Small tables with named rows and columns. After each table, cells are looked up by row and column.

Table gopa
,gesif,pokov,pera,lum,dizogo,rar,fozinu,taza,notedel
mibu,128,111,54,149,95,133,61,6,138
gez,127,81,67,115,93,78,110,67,64
poz,111,83,34,185,96,100,82,74,193
sezovuz,109,95,188,105,101,104,49,186,78
pul,105,87,63,164,88,56,31,95,204
zul,62,100,108,69,92,74,63,136,58
neki,85,99,167,102,100,111,31,155,95
zis,103,97,127,43,95,85,90,104,23
sibu,127,84,27,181,88,75,19,53,167
fen,107,89,63,121,96,107,57,27,104

rar of zul = 74
taza of fen = 27
lum of zis = 43
dizogo of pul = 88
notedel of poz = 193
gesif of sezovuz = 109
pokov of poz = 83
pera of gez = 67
rar of mibu = 133
rar of sibu = 75
notedel of pul = 204

Table rav
,rok,lak,soz,sefuzen,dapotap,kadula,ded,gal,vogus,giz
tevuri,128,111,138,148,121,105,130,136,129,136
bugesof,140,133,144,118,116,119,155,157,122,141
keri,136,129,155,115,117,127,97,150,124,137
fedaz,137,101,140,170,86,84,98,115,121,118
gul,138,115,138,210,64,111,118,97,119,105
balif,136,131,157,126,120,129,114,154,124,147
muvo,141,134,142,97,128,140,117,160,124,165
zab,136,126,130,112,141,125,122,175,158,149
novu,137,119,133,119,116,139,124,158,136,152
nenadar,140,123,143,104,102,158,126,136,107,152
kub,141,149,123,152,119,147,108,131,139,148
lizaka,154,133,123,120,111,147,139,132,119,171
fepizus,144,136,132,154,113,111,135,131,131,138
gis,133,120,131,155,149,130,141,131,150,153

sefuzen of zab = 112
kadula of keri = 127
ded of gis = 141
giz of bugesof = 141
giz of fepizus = 138
dapotap of gis = 149
rok of keri = 136
soz of gul = 138
dapotap of keri = 117
soz of tevuri = 138
gal of lizaka = 132
vogus of tevuri = 129
gal of gul = 97
rok of fepizus = 144
ded of gul = 118
vogus of keri = 124
kadula of gul = 111

Table ped
columns: tof, ful, vobekuz, rop, seb, bigeb, tiz, vodavu, mava
fule: [8526, 5318, 5726, 7685, 6593, 4832, 5132, 3273, 5470]
tagufum: [6095, 4441, 4925, 4370, 298, 6537, 4498, 5872, 5541]
sogug: [9007, 4690, 5760, 5016, 3354, 7218, 6395, 5046, 4491]
kap: [5779, 5095, 4439, 5750, 8667, 5536, 5985, 4700, 5611]
zeril: [6604, 7333, 5537, 4575, 4306, 5614, 4094, 5793, 5093]
zet: [4927, 3953, 3715, 6188, 5322, 6120, 5070, 3904, 5705]
pemivut: [4227, 5447, 4803, 5891, 7434, 5118, 3513, 4537, 4942]
bav: [8714, 6959, 5460, 5929, 709, 5227, 6134, 6943, 5012]
lipi: [1892, 5140, 4905, 2224, 1803, 7546, 6286, 6000, 5261]

seb of lipi: 1803
tof of kap: 5779
tof of zet: 4927
tof of lipi: 1892
ful of pemivut: 5447
bigeb of bav: 5227
tiz of tagufum: 4498
ful of zeril: 7333
tof of zeril: 6604
ful of fule: 5318
vobekuz of sogug: 5760
vobekuz of fule: 5726
vodavu of tagufum: 5872
tiz of bav: 6134
vodavu of zet: 3904
rop of zet: 6188
tof of sogug: 9007
bigeb of sogug: 7218
ful of tagufum: 4441
tof of bav: 8714
Row with the largest mava: zet

